Here is a tiny trained network, its code and every weight. The questions are about switching its units off for an input and a class, where a switched-off unit gives its printed mean instead of its output.

import numpy as np


def w(rows, s, z=0):
    codes = np.array(rows[::2]) - 128.0
    scale = np.full(codes.shape[1], s)
    scale[-1] = z or s
    return codes * scale


def f(y):
    return y / 2 * (1 + np.tanh(0.7978845608 * (y + 0.044715 * y**3)))


def log_softmax(a):
    a = a - a.max(-1, keepdims=True)
    return a - np.log(np.exp(a).sum(-1, keepdims=True))


def net(x, mask):
    res = np.array(x, float).reshape(1, 8) / 4 @ E
    y = f(res @ A[0][:, :-1].T + A[0][:, -1])
    res = res + np.where(mask, y, B[0][:, -1]) @ B[0][:, :-1]
    return log_softmax(res[-1] @ U[:, :-1].T + U[:, -1])


A, B = {}, {}
E = w([
[209,98,165,76,142,214,195,78],'x0',
[122,98,136,177,63,25,238,175],'x1',
[121,127,126,127,128,134,128,131],'x2',
[112,82,82,226,255,112,161,61],'x3',
[133,130,123,120,128,124,123,121],'x4',
[124,127,130,129,127,132,129,129],'x5',
[160,183,110,254,53,165,131,90],'x6',
[228,206,77,131,185,151,148,211],'x7',
],0.0056)
A[0] = w([
[108,154,144,102,162,141,102,112,26],'neuron 0',
[198,147,108,123,168,97,109,180,59],'neuron 1',
[127,92,153,191,76,103,231,194,157],'neuron 2',
[140,141,144,110,127,108,132,125,20],'neuron 3',
[181,215,104,145,175,132,138,197,68],'neuron 4',
[117,146,116,139,132,194,65,122,67],'neuron 5',
[45,170,44,166,118,66,39,191,36],'neuron 6',
[175,77,137,113,68,137,75,177,47],'neuron 7',
[72,103,200,140,104,103,96,49,49],'neuron 8',
[78,61,101,113,67,117,92,54,53],'neuron 9',
[70,157,107,153,130,84,78,145,41],'neuron 10',
[102,189,183,144,185,208,56,91,116],'neuron 11',
[118,149,142,115,158,140,103,102,25],'neuron 12',
[124,44,108,165,139,181,112,164,36],'neuron 13',
[130,112,119,131,99,85,218,130,50],'neuron 14',
[160,200,52,97,148,91,160,115,52],'neuron 15',
[136,194,121,157,178,158,152,214,64],'neuron 16',
[115,159,141,94,88,149,125,153,60],'neuron 17',
[104,117,98,178,215,108,152,84,31],'neuron 18',
[157,180,89,204,46,161,109,63,28],'neuron 19',
[123,158,130,150,120,129,100,164,1],'neuron 20',
[81,112,180,62,212,90,116,198,34],'neuron 21',
[128,165,127,215,81,186,116,136,84],'neuron 22',
[110,219,162,36,2,134,103,167,61],'neuron 23',
[171,107,155,92,112,203,232,63,43],'neuron 24',
],0.0095,0.0088)
B[0] = w([
[174,180,177,52,130,21,195,99,110],'neuron 0',
[89,113,151,139,79,179,169,118,133],'neuron 1',
[102,170,108,90,136,95,78,130,253],'neuron 2',
[157,134,180,49,176,75,226,86,100],'neuron 3',
[50,129,154,129,83,177,165,118,165],'neuron 4',
[127,206,140,45,158,52,142,143,145],'neuron 5',
[247,132,192,139,120,147,107,188,193],'neuron 6',
[103,165,156,162,202,76,216,59,125],'neuron 7',
[71,150,156,96,92,208,163,123,173],'neuron 8',
[102,165,162,125,108,214,187,141,171],'neuron 9',
[187,133,193,164,103,165,170,125,138],'neuron 10',
[115,181,117,109,111,59,92,157,223],'neuron 11',
[158,193,176,55,143,32,190,54,108],'neuron 12',
[166,167,197,166,128,89,245,70,103],'neuron 13',
[137,203,148,60,153,95,127,144,142],'neuron 14',
[85,123,148,106,88,158,143,118,121],'neuron 15',
[78,144,189,104,97,195,162,87,145],'neuron 16',
[82,169,155,175,210,51,188,71,126],'neuron 17',
[131,176,105,204,200,140,200,61,156],'neuron 18',
[147,56,82,62,117,120,191,81,169],'neuron 19',
[192,155,208,171,184,110,222,83,107],'neuron 20',
[203,85,62,69,96,140,194,91,163],'neuron 21',
[164,60,79,94,116,110,140,114,170],'neuron 22',
[119,127,95,198,197,137,156,115,240],'neuron 23',
[200,118,211,186,97,133,99,171,168],'neuron 24',
],0.015,0.0055)
U = w([
[32,125,190,92,75,183,188,98,59],'0',
[130,152,93,221,239,89,198,65,75],'1',
[208,6,64,14,109,85,206,73,120],'2',
[249,126,222,149,117,118,119,157,93],'3',
[107,229,116,47,133,38,100,129,12],'4',
[110,102,69,137,133,148,85,137,235],'5',
[114,105,73,133,134,151,84,138,226],'6',
[114,115,73,133,135,146,78,127,219],'7',
],0.012,0.011)

Each question gives the input, the list of numbers given to net, and the class t.
The units are the neurons (one row each of A and B). Each row of codes is followed by its name. A weight is (code - 128) times the scale printed after its matrix; where a second scale follows, it is the last column's (A, B and U).
mask holds one flag per neuron, in row order. A switched-off neuron (its flag False) gives its mean, the last column of its row in B, instead of its output. The means were averaged over made-up inputs and are rounded, as every weight is.
A unit's drop is (log p(t) with every unit on - log p(t) with that unit switched off) / (log p(t) with every unit on - log p(t) with every unit switched off).
The circuit of an input: a set's keep is (log p(t) with only the set's units on - log p(t) with every unit switched off) / (log p(t) with every unit on - log p(t) with every unit switched off). Starting from the 12 units with the biggest drops (on a tie, the unit counted first), units are removed one at a time, each time the one whose removal leaves the highest keep (on an exact tie, the one counted first), for as long as the keep stays at least 0.8.
circuit, biggest first: the units of the circuit, biggest drop first
unit that matters most: the unit with the biggest drop
top k neurons: the k neurons with the biggest drops, biggest first
drop of u: that unit's drop, to one decimal
input [-6,-1,-5,8,-5,-5,-8,4], class 1: circuit, biggest first	neuron 18
input [8,8,-3,-4,-4,2,2,-6], class 3: top 3 neurons	neuron 24; neuron 11; neuron 5
input [-4,-6,7,6,-8,-7,8,0], class 2: circuit, biggest first	neuron 19; neuron 22
input [6,8,1,4,-6,-6,-4,-7], class 4: top 2 neurons	neuron 2; neuron 14
input [6,-7,-6,7,4,4,-5,0], class 1: top 3 neurons	neuron 18; neuron 2; neuron 6
input [2,-6,6,-8,1,-4,7,4], class 1: top 2 neurons	neuron 23; neuron 17
input [8,0,0,6,3,-1,1,8], class 0: circuit, biggest first	neuron 4; neuron 16
input [-3,-7,1,-4,-3,3,-2,-4], class 4: circuit, biggest first	neuron 11; neuron 5
input [-4,-3,7,-7,3,2,-4,4], class 1: top 3 neurons	neuron 23; neuron 17; neuron 7
input [6,0,-2,7,3,2,8,-7], class 2: top 3 neurons	neuron 19; neuron 22; neuron 23
input [-1,-7,-3,-7,0,-6,1,-6], class 1: circuit, biggest first	neuron 23; neuron 17
input [3,6,4,-1,3,4,1,5], class 4: top 3 neurons	neuron 2; neuron 14; neuron 23
input [7,-8,-3,3,3,-2,4,3], class 4: top 3 neurons	neuron 11; neuron 5; neuron 6
input [-8,4,-8,0,-1,4,2,2], class 3: unit that matters most	neuron 6
input [8,7,-2,-5,-7,-4,3,-1], class 3: top 2 neurons	neuron 24; neuron 11
input [-5,-8,-2,-7,-1,2,4,5], class 4: top 2 neurons	neuron 5; neuron 11
input [-7,-4,-5,-6,0,1,-2,5], class 3: top 2 neurons	neuron 6; neuron 2
input [-7,-4,-7,2,3,7,0,-6], class 3: circuit, biggest first	neuron 6; neuron 10
input [-1,5,3,7,-3,-5,6,-8], class 0: top 2 neurons	neuron 8; neuron 9
input [-5,6,6,5,2,7,1,-7], class 0: unit that matters most	neuron 8
input [-1,4,0,2,-6,-4,6,5], class 2: top 2 neurons	neuron 22; neuron 19
input [7,-7,0,5,0,-1,3,-1], class 3: top 2 neurons	neuron 24; neuron 2
input [8,-8,6,2,-7,-7,3,-7], class 3: top 2 neurons	neuron 24; neuron 2
input [-6,0,-5,-2,-7,2,7,-2], class 2: drop of neuron 22	0.3
input [0,0,-1,7,-3,-4,3,0], class 1: drop of neuron 18	1.5
input [6,-3,-4,2,6,6,7,2], class 2: drop of neuron 22	0.2
input [-8,4,-7,3,-2,-7,0,7], class 3: circuit, biggest first	neuron 6
input [0,-4,-3,-4,7,3,8,3], class 2: drop of neuron 1	0.0
